Here is a tiny trained network, its code and every weight. The questions are about switching its units off for an input and a target symbol, where a switched-off unit gives its printed mean instead of its output.

import numpy as np


def w(rows, s, z=0):
    codes = np.array(rows[::2]) - 128.0
    scale = np.full(codes.shape[1], s)
    scale[-1] = z or s
    return codes * scale


def f(y):
    return y / 2 * (1 + np.tanh(0.7978845608 * (y + 0.044715 * y**3)))


def softmax(a):
    e = np.exp(a - a.max(-1, keepdims=True))
    return e / e.sum(-1, keepdims=True)


def log_softmax(a):
    a = a - a.max(-1, keepdims=True)
    return a - np.log(np.exp(a).sum(-1, keepdims=True))


def net(x, mask):
    ids = ['γδθμτφ'.index(c) for c in x.split()]
    T = len(ids)
    res = E[ids] + P[:T]
    r = res
    for j in range(2):
        rows = slice(2 * j, 2 * j + 2)
        q, k, v = (r @ M[0][rows].T for M in (Q, K, V))
        z = softmax(np.where(np.tri(T) > 0, q @ k.T / 2**0.5, -1e9)) @ v
        o = O[0][rows]
        res = res + np.where(mask[j], z, o[:, -1]) @ o[:, :-1]
    y = f(res @ A[0][:, :-1].T + A[0][:, -1])
    res = res + np.where(mask[2:6], y, B[0][:, -1]) @ B[0][:, :-1]
    return log_softmax(res[-1] @ U[:, :-1].T + U[:, -1])


Q, K, V, O, A, B = {}, {}, {}, {}, {}, {}
E = w([
[149,147,164,195,145],'γ',
[120,150,24,78,28],'δ',
[109,155,153,73,96],'θ',
[53,146,164,166,169],'μ',
[47,120,19,133,208],'τ',
[167,254,26,68,148],'φ',
],0.015)
P = w([
[180,222,248,214,175],'0',
[5,215,125,179,85],'1',
[2,121,134,195,138],'2',
[102,78,196,202,111],'3',
[130,80,248,188,122],'4',
[103,83,177,196,171],'5',
[100,84,133,133,115],'6',
[126,66,196,155,110],'7',
[113,80,123,106,110],'8',
[131,94,136,115,75],'9',
[147,77,126,97,32],'10',
[183,43,80,119,11],'11',
[87,87,84,120,127],'12',
[43,77,40,187,174],'13',
],0.0063)
Q[0] = w([
[193,148,138,136,108],'head 0',
[7,127,81,133,179],'head 0',
[88,211,106,161,183],'head 1',
[182,159,254,159,244],'head 1',
],0.0089)
K[0] = w([
[175,137,124,255,108],'head 0',
[237,69,103,111,125],'head 0',
[157,55,178,134,16],'head 1',
[10,143,126,163,183],'head 1',
],0.006)
V[0] = w([
[186,140,245,152,30],'head 0',
[87,37,208,163,36],'head 0',
[61,96,106,55,120],'head 1',
[207,168,161,2,62],'head 1',
],0.0087)
O[0] = w([
[84,210,189,190,21,1],'head 0',
[1,106,124,86,81,36],'head 0',
[50,127,194,16,162,126],'head 1',
[134,130,237,184,146,51],'head 1',
],0.0088,0.0091)
A[0] = w([
[129,113,255,190,210,26],'neuron 0',
[158,69,164,115,207,1],'neuron 1',
[97,51,179,146,151,54],'neuron 2',
[101,63,154,85,167,85],'neuron 3',
],0.0066,0.0022)
B[0] = w([
[135,98,162,63,199,124],'neuron 0',
[198,255,207,152,102,255],'neuron 1',
[183,99,72,70,119,114],'neuron 2',
[237,105,182,139,135,208],'neuron 3',
],0.0073,0.0045)
U = w([
[113,120,39,146,67,57],'γ',
[86,167,186,101,135,164],'δ',
[56,167,118,127,111,143],'θ',
[112,2,85,90,145,96],'μ',
[198,166,94,108,111,206],'τ',
[194,138,122,201,97,2],'φ',
],0.0082,0.004)

Each question gives the input, a string of symbols that net reads in full, and the target symbol t.
The units are the heads (2 rows each of Q, K, V and O) and the neurons (one row each of A and B). Each row of codes is followed by its name. A weight is (code - 128) times the scale printed after its matrix; where a second scale follows, it is the last column's (O, A, B and U).
mask holds one flag per unit, heads first, then neurons. A switched-off unit (its flag False) gives its mean, the last column of its rows in O or B, instead of its output. The means were averaged over made-up inputs and are rounded, as every weight is.
A unit's drop is (log p(t) with every unit on - log p(t) with that unit switched off) / (log p(t) with every unit on - log p(t) with every unit switched off).
The circuit of an input: a set's keep is (log p(t) with only the set's units on - log p(t) with every unit switched off) / (log p(t) with every unit on - log p(t) with every unit switched off). Starting from all 6 units, units are removed one at a time, each time the one whose removal leaves the highest keep (on an exact tie, the one counted first), for as long as the keep stays at least 0.8.
circuit, biggest first: the units of the circuit, biggest drop first
unit that matters most: the unit with the biggest drop
which heads matter: for each layer, one digit per head in row order, 1 if its drop is at least 0.15 and else 0, layers parted by /
drop of u: that unit's drop, to one decimal
input δ δ δ τ δ φ θ, target δ: which heads matter	11
input μ τ μ, target μ: circuit, biggest first	(head 1; head 0)
input τ φ μ, target τ: circuit, biggest first	(head 0; neuron 1)
input μ τ τ τ τ φ μ γ τ τ δ δ, target μ: circuit, biggest first	(neuron 1; head 0)
input γ γ γ τ δ τ τ τ τ τ γ γ, target μ: circuit, biggest first	(neuron 1; head 1; head 0)
input τ τ μ δ μ τ γ μ τ θ, target μ: circuit, biggest first	(neuron 1; head 0)
input τ τ τ τ τ φ μ τ φ φ δ δ τ, target δ: unit that matters most	head 1
input γ γ γ τ, target γ: circuit, biggest first	(head 1; head 0)
input φ γ μ γ γ τ, target γ: circuit, biggest first	(head 1; head 0; neuron 3)
input δ γ μ μ, target θ: drop of neuron 2	0.0
input τ γ τ τ φ δ τ δ τ γ τ δ, target μ: drop of neuron 1	0.5
input φ γ φ φ φ τ, target φ: drop of neuron 1	0.1
